[131 115 127 121  93 148] = S
[142 185 114 133 132 150] = Q
[111 185  99 131 157 114] = R
[127 113  43 137 141 117] = U
[140 144 132 127 147 127] = Y
[134  44 170 146 118 120] = J
[126 133 138 137 121 128] = N
[132 252  89 127 192 109] = V
[102 166 100 133 140 114] = M
where: [147] => Y, 5
where: [138] => N, 3
rest: [ 43 137] => [141 117]
where: [141] => U, 5
rest: [127 121] => [ 93 148]
rest: [ 44 170 146 118] => [120]
where: [44] => J, 2

[130 172 152 118 120 159 119 142 128 118 190 154 133 132 135 132 130 110
 150 115 125 132 169 146 132 128 124 127 118  97 153] : B
[128 110 125 136 124 118 188 151  76 179 227 118 125 163 115 123 126 116
 150 134 130 108 155 116 123 129 131 127 150 152 140] : F
[127  96 155 127 130 140 137 125  73 167  64 156 125 137 121 117 130 132
  75 104 140 126  81 137 134 131 128 107 135 184 112] : P
[128 165 152 130 115 139  99 112 172 118 130 153 133 132 123 128 129 126
 154 129 125 138 155 113 132 126 127 131 126  78 155] : D
[132 124 117 122 131 121 101 114 173 131  97  68 125 102 136 126 129 127
 150 141 125 137 135 127 129 125 127 140 123 115 103] : C
[121 111 131 128 123 130 195 119 156  97 135 129 113 161 131 127 127 128
  85 140 122 130  91 178 129 133 133 133 137 201 143] : L
[127 109 137 132 135 118 107 165 111 141 120 168 128 177 129 123 124 130
 121 130 125 128 166 118 128 131 132 127 140 122 136] : K
[129 122 112 122 130 115  96 112  52  82 131  85 134 110 127 142 127 142
 135 110 126 124 121 116 130 124 124 145 118 136 141] : X
where: [99] => D, 7
rest: [125 138] => [155 113 132 126 127 131 126  78 155]
rest: [118 130 153 133 132] => [123 128 129 126 154 129 125 138 155 113 132 126 127 131 126  78 155]
asked: [121 111 131 128 123 130 195 119 156  97 135 129 113 161 131 127 127 128
  85 140 122 130  91 178 129 133 133 133 137 201 143] => L

[129  13 103 175 148  92 104 152  55 139 164  63 116 110 172 137 103 171
  99 140  54  64 158 113 155  84  42 134 134  78  68  72 153 192  62 160
 107 146 170  69 122  98 164] -> W
[124 226 147 146  99 107 193 154 194  86  86 205 156 115 149  76  91  98
  89 111 160 113 161  94 116 207 165  84 180 176 203  92  68  85 115 108
 146 116 123 170  87  88  42] -> H
[ 83  86 193 183 125 119 182  67 160 107  86 107 166 152  49 110 108 145
 137 145 157 159 135  49  82 138  42  83 141  78 155 141 149 109 200 154
  36  84  17 207 145 129 186] -> G
[ 83  86 193 183 125 119 149  67 160 107  86 107 166 152  49 110 108 145
 137 145 157 159 135  49  82 138  42  83 141  78 155 141 149 109 200 154
  36  84  17 207 145 129 186] -> T
rest: [ 89 111 160] => [113 161  94 116 207 165  84 180 176 203  92  68  85 115 108 146 116 123
 170  87  88  42]
where: [13] => W, 2

[188 161 144 126 130 116 139  42 130 130 114 113 132 129 129  99  96 117
 104 160 135 123 146 199 120 136 129 127  98 111 112 134 129 155  69 130
 117 105 123 131 137 173 136 125 150 194 118 134 126 101 183 129 109 148] -> mato
[105 124  72 124 130 122 112 111 130 133 114 121 133 145 123 130 208 117
 118  97 151 124 112 171 130 129 114 127 121 143 118 126 128 148 155  65
 194 118 123  80 137 142 161 125 147 137 151  89 109 142 125 122 111 148] -> sotu
[105 124 149 124 130 122 112 111 130  98 114 121 133 145 123 130 208 117
 118  97 151 124 112 171 130 129 114 127 121 143 118 126 128 148 155  65
 194 118 123 106 137 142 161 125 147 137 151  89 109 142 125 122 111 148] -> lib
[188 161 144 126 130 116 139  42 130 130 114 113 132 129 129  99  96 117
 104 160 135 123 146 199 120 136 129 127  98 111 112 134 129 155  69 130
 149 105 123 131 137 173 136 125 150 194 118 134 126 147  76 129 109 148] -> Vunup
[101 118 132 126 130 129 126 214 130 129 142 133 123 129 129 150 122 136
 140 124 106 128 130  46 126 130 129 127 162 128 137 126 128  99 151 139
 122 139 127 160 126 103 100 125 104  76 126 133 142 130  93 129 152 103] -> Zet
[188 161 144 126 130 116 139  42 130 134 114 187 132 129 129  99  96 117
 118 160 135 123 146 199 120 136 129 127  98 111 112 134 129 155  69 130
 117 105 123 131 137 173 136 125 150 194 118 134 126 101 183 129 109 148] -> lerof
asked: [101 118 132 126 130 129 126 214 130 129 142 133 123 129 129 150 122 136
 140 124 106 128 130  46 126 130 129 127 162 128 137 126 128  99 151 139
 122 139 127 160 126 103 100 125 104  76 126 133 142 130  93 129 152 103] => Zet
asked: [188 161 144 126 130 116 139  42 130 130 114 113 132 129 129  99  96 117
 104 160 135 123 146 199 120 136 129 127  98 111 112 134 129 155  69 130
 117 105 123 131 137 173 136 125 150 194 118 134 126 101 183 129 109 148] => mato
asked: [188 161 144 126 130 116 139  42 130 134 114 187 132 129 129  99  96 117
 118 160 135 123 146 199 120 136 129 127  98 111 112 134 129 155  69 130
 117 105 123 131 137 173 136 125 150 194 118 134 126 101 183 129 109 148] => lerof
rest: [130 133] => [114 121 133 145 123 130 208 117 118  97 151 124 112 171 130 129 114 127
 121 143 118 126 128 148 155  65 194 118 123  80 137 142 161 125 147 137
 151  89 109 142 125 122 111 148]
rest: [106 128] => [130  46 126 130 129 127 162 128 137 126 128  99 151 139 122 139 127 160
 126 103 100 125 104  76 126 133 142 130  93 129 152 103]
asked: [105 124  72 124 130 122 112 111 130 133 114 121 133 145 123 130 208 117
 118  97 151 124 112 171 130 129 114 127 121 143 118 126 128 148 155  65
 194 118 123  80 137 142 161 125 147 137 151  89 109 142 125 122 111 148] => sotu

